Here is a tiny trained network, its code and every weight. The questions are about switching its units off for an input and a class, where a switched-off unit gives its printed mean instead of its output.

import numpy as np


def w(rows, s, z=0):
    codes = np.array(rows[::2]) - 128.0
    scale = np.full(codes.shape[1], s)
    scale[-1] = z or s
    return codes * scale


def f(y):
    return np.maximum(y, 0)


def log_softmax(a):
    a = a - a.max(-1, keepdims=True)
    return a - np.log(np.exp(a).sum(-1, keepdims=True))


def net(x, mask):
    res = np.array(x, float).reshape(1, 3) / 4 @ E
    y = f(res @ A[0][:, :-1].T + A[0][:, -1])
    res = res + np.where(mask, y, B[0][:, -1]) @ B[0][:, :-1]
    return log_softmax(res[-1] @ U[:, :-1].T + U[:, -1])


A, B = {}, {}
E = w([
[198,102,66,92,174,14,89],'x0',
[118,140,110,204,163,120,2],'x1',
[112,171,63,18,77,149,66],'x2',
],0.0091)
A[0] = w([
[132,145,96,44,112,130,6,228],'neuron 0',
[153,108,141,200,165,79,160,186],'neuron 1',
[117,133,144,105,100,182,182,213],'neuron 2',
[116,134,144,178,135,164,138,252],'neuron 3',
[152,115,117,130,151,45,135,116],'neuron 4',
[140,115,124,41,136,87,215,220],'neuron 5',
[123,152,106,32,115,141,129,168],'neuron 6',
[119,118,123,174,130,118,44,175],'neuron 7',
],0.02,0.0037)
B[0] = w([
[36,101,61,252,168,124,68,251],'neuron 0',
[103,86,247,92,148,132,143,224],'neuron 1',
[110,105,143,87,101,90,221,216],'neuron 2',
[129,154,219,112,73,120,104,194],'neuron 3',
[146,32,103,82,186,139,110,201],'neuron 4',
[175,155,37,101,16,142,110,236],'neuron 5',
[129,60,188,113,48,142,87,208],'neuron 6',
[186,193,133,187,128,160,47,206],'neuron 7',
],0.02,0.018)
U = w([
[234,205,28,44,10,137,199,222],'0',
[236,70,61,45,245,124,148,200],'1',
[94,229,60,221,254,145,89,2],'2',
[65,113,204,68,63,117,209,227],'3',
[119,94,93,154,72,205,25,38],'4',
[201,250,224,122,158,177,115,118],'5',
],0.0068,0.0014)

Each question gives the input, the list of numbers given to net, and the class t.
The units are the neurons (one row each of A and B). Each row of codes is followed by its name. A weight is (code - 128) times the scale printed after its matrix; where a second scale follows, it is the last column's (A, B and U).
mask holds one flag per neuron, in row order. A switched-off neuron (its flag False) gives its mean, the last column of its row in B, instead of its output. The means were averaged over made-up inputs and are rounded, as every weight is.
A unit's drop is (log p(t) with every unit on - log p(t) with that unit switched off) / (log p(t) with every unit on - log p(t) with every unit switched off).
The circuit of an input: a set's keep is (log p(t) with only the set's units on - log p(t) with every unit switched off) / (log p(t) with every unit on - log p(t) with every unit switched off). Starting from all 8 units, units are removed one at a time, each time the one whose removal leaves the highest keep (on an exact tie, the one counted first), for as long as the keep stays at least 0.8.
circuit, biggest first: the units of the circuit, biggest drop first
unit that matters most: the unit with the biggest drop
k most important neurons: the k neurons with the biggest drops, biggest first
drop when u is switched off: that unit's drop, to one decimal
input [2,0,-5], class 3: 3 most important neurons	[neuron 1; neuron 7; neuron 0]
input [3,-7,-6], class 0: unit that matters most	neuron 5
input [-1,3,0], class 2: circuit, biggest first	[neuron 6; neuron 5]
input [-2,0,2], class 3: 4 most important neurons	[neuron 7; neuron 5; neuron 0; neuron 4]
input [2,-4,-4], class 0: 2 most important neurons	[neuron 5; neuron 0]
input [7,-6,2], class 0: 2 most important neurons	[neuron 5; neuron 1]
input [-3,1,-2], class 3: 2 most important neurons	[neuron 7; neuron 5]
input [4,-2,-1], class 1: 2 most important neurons	[neuron 4; neuron 0]
input [1,2,-6], class 5: 2 most important neurons	[neuron 2; neuron 6]
input [5,4,8], class 2: 2 most important neurons	[neuron 0; neuron 5]
input [-2,-8,8], class 0: 2 most important neurons	[neuron 5; neuron 2]
input [1,5,8], class 2: 2 most important neurons	[neuron 0; neuron 5]
input [5,-3,-7], class 1: 4 most important neurons	[neuron 4; neuron 6; neuron 2; neuron 3]
input [8,-1,-4], class 1: most important neuron	[neuron 4]
input [0,-2,-1], class 0: 2 most important neurons	[neuron 0; neuron 1]
input [1,4,0], class 2: 2 most important neurons	[neuron 6; neuron 5]
input [-6,8,-6], class 5: drop when neuron 4 is switched off	0.0
input [-8,6,0], class 5: drop when neuron 0 is switched off	0.1
input [8,6,-5], class 1: drop when neuron 4 is switched off	1.2
input [5,-5,-4], class 0: circuit, biggest first	[neuron 5]
input [7,-1,-2], class 1: drop when neuron 4 is switched off	0.1
